Below is a small trained network, with its code and all its weights. Each question gives an input and a class and asks what happens when units are switched off, that is, made to give their printed mean instead of their output.

import numpy as np


def w(rows, s, z=0):
    codes = np.array(rows[::2]) - 128.0
    scale = np.full(codes.shape[1], s)
    scale[-1] = z or s
    return codes * scale


def f(y):
    return y / 2 * (1 + np.tanh(0.7978845608 * (y + 0.044715 * y**3)))


def log_softmax(a):
    a = a - a.max(-1, keepdims=True)
    return a - np.log(np.exp(a).sum(-1, keepdims=True))


def net(x, mask):
    res = np.array(x, float).reshape(1, 7) / 4 @ E
    y = f(res @ A[0][:, :-1].T + A[0][:, -1])
    res = res + np.where(mask, y, B[0][:, -1]) @ B[0][:, :-1]
    return log_softmax(res[-1] @ U[:, :-1].T + U[:, -1])


A, B = {}, {}
E = w([
[68,95,106,221,227,1,102,149,131,156,115],'x0',
[213,155,56,217,103,162,88,134,106,117,92],'x1',
[230,165,153,96,140,54,175,144,157,46,120],'x2',
[122,109,128,138,75,120,199,126,51,129,119],'x3',
[136,119,62,145,150,97,165,130,241,130,221],'x4',
[148,185,190,154,199,85,161,57,137,104,109],'x5',
[174,46,100,167,146,109,132,38,100,9,135],'x6',
],0.0086)
A[0] = w([
[254,179,161,118,135,142,96,82,111,65,49,169],'N0',
[88,121,94,152,121,117,70,166,109,180,85,230],'N1',
[182,99,125,124,135,138,162,114,132,44,126,247],'N2',
[153,140,102,64,68,215,122,145,151,140,152,120],'N3',
[161,69,120,148,40,178,129,100,15,68,69,151],'N4',
[103,129,96,196,136,124,38,192,113,205,86,156],'N5',
[91,110,96,183,133,119,52,170,115,200,120,167],'N6',
[126,121,128,181,167,110,140,86,114,126,126,128],'N7',
[95,112,98,173,146,143,48,194,112,187,73,195],'N8',
[171,153,83,100,10,234,97,185,154,149,158,199],'N9',
[34,117,163,91,90,210,116,120,97,193,117,68],'N10',
[179,93,54,234,164,137,96,62,145,82,171,107],'N11',
[199,214,111,173,100,118,191,168,118,165,109,252],'N12',
[134,84,104,112,191,63,142,173,184,86,165,103],'N13',
],0.0087,0.0024)
B[0] = w([
[114,160,197,187,173,238,108,154,84,93,127,239],'N0',
[137,148,175,164,146,128,99,135,86,148,144,200],'N1',
[151,99,142,166,160,134,72,152,103,134,135,205],'N2',
[159,108,167,122,78,144,133,134,140,179,73,210],'N3',
[198,87,96,126,68,23,38,134,132,203,107,248],'N4',
[160,198,158,190,126,117,111,187,67,161,154,221],'N5',
[171,168,172,173,145,164,106,182,64,155,133,212],'N6',
[179,114,90,111,147,139,153,150,139,120,120,181],'N7',
[147,170,169,176,139,105,111,164,56,156,164,215],'N8',
[216,94,110,120,56,110,164,198,142,230,1,245],'N9',
[51,108,168,83,150,167,99,64,111,99,195,229],'N10',
[182,96,75,179,219,152,174,58,147,67,203,239],'N11',
[190,149,122,144,120,105,150,179,105,172,101,195],'N12',
[129,117,125,76,84,54,83,177,139,154,127,212],'N13',
],0.0097,0.011)
U = w([
[198,120,129,133,74,52,118,167,122,195,79,246],'0',
[69,120,180,91,105,254,149,105,152,128,86,69],'1',
[30,152,127,72,75,58,135,152,166,101,103,16],'2',
[35,107,136,81,122,121,90,51,114,122,199,113],'3',
[149,70,22,150,177,121,140,73,175,52,137,63],'4',
[118,134,116,167,89,138,90,59,108,78,97,2],'5',
[121,166,199,171,193,186,114,146,81,103,152,173],'6',
[135,188,80,169,168,171,246,110,133,120,120,86],'7',
],0.0096,0.0048)

Each question gives the input, the list of numbers given to net, and the class t.
The units are the neurons (one row each of A and B). Each row of codes is followed by its name. A weight is (code - 128) times the scale printed after its matrix; where a second scale follows, it is the last column's (A, B and U).
mask holds one flag per neuron, in row order. A switched-off neuron (its flag False) gives its mean, the last column of its row in B, instead of its output. The means were averaged over made-up inputs and are rounded, as every weight is.
A unit's drop is (log p(t) with every unit on - log p(t) with that unit switched off) / (log p(t) with every unit on - log p(t) with every unit switched off).
The circuit of an input: a set's keep is (log p(t) with only the set's units on - log p(t) with every unit switched off) / (log p(t) with every unit on - log p(t) with every unit switched off). Starting from the 12 units with the biggest drops (on a tie, the unit counted first), units are removed one at a time, each time the one whose removal leaves the highest keep (on an exact tie, the one counted first), for as long as the keep stays at least 0.8.
units of the circuit, in order: the units of the circuit, biggest drop first
unit that matters most: the unit with the biggest drop
top k neurons: the k neurons with the biggest drops, biggest first
drop when u is switched off: that unit's drop, to one decimal
input [0,-1,-4,-6,-1,8,7], class 4: unit that matters most -> N11
input [0,-6,-7,-6,5,-7,4], class 3: top 4 neurons -> (N10, N4, N0, N12)
input [-2,-5,7,7,-6,4,0], class 6: top 2 neurons -> (N0, N9)
input [8,7,0,-3,7,2,-4], class 6: top 4 neurons -> (N9, N4, N11, N6)
input [-4,-7,-6,-4,6,-8,3], class 1: top 2 neurons -> (N4, N10)
input [6,-7,1,6,5,4,-5], class 2: top 2 neurons -> (N9, N4)
input [6,-5,4,7,7,-2,3], class 4: top 2 neurons -> (N9, N4)
input [-4,4,-6,-5,6,4,0], class 7: top 2 neurons -> (N4, N11)
input [6,3,-6,6,-1,7,5], class 4: top 2 neurons -> (N11, N0)
input [1,-5,-1,1,-8,-4,4], class 3: top 2 neurons -> (N9, N10)
input [-3,-3,-8,-1,3,5,-8], class 6: top 2 neurons -> (N10, N6)
input [-2,8,8,4,-3,7,2], class 6: drop when N0 is switched off -> 2.7
input [4,8,0,-6,1,1,7], class 4: drop when N11 is switched off -> 1.2
input [-1,-8,7,3,-8,0,-3], class 6: units of the circuit, in order -> (N9)
input [5,-6,8,-3,-6,3,0], class 6: drop when N0 is switched off -> 0.4
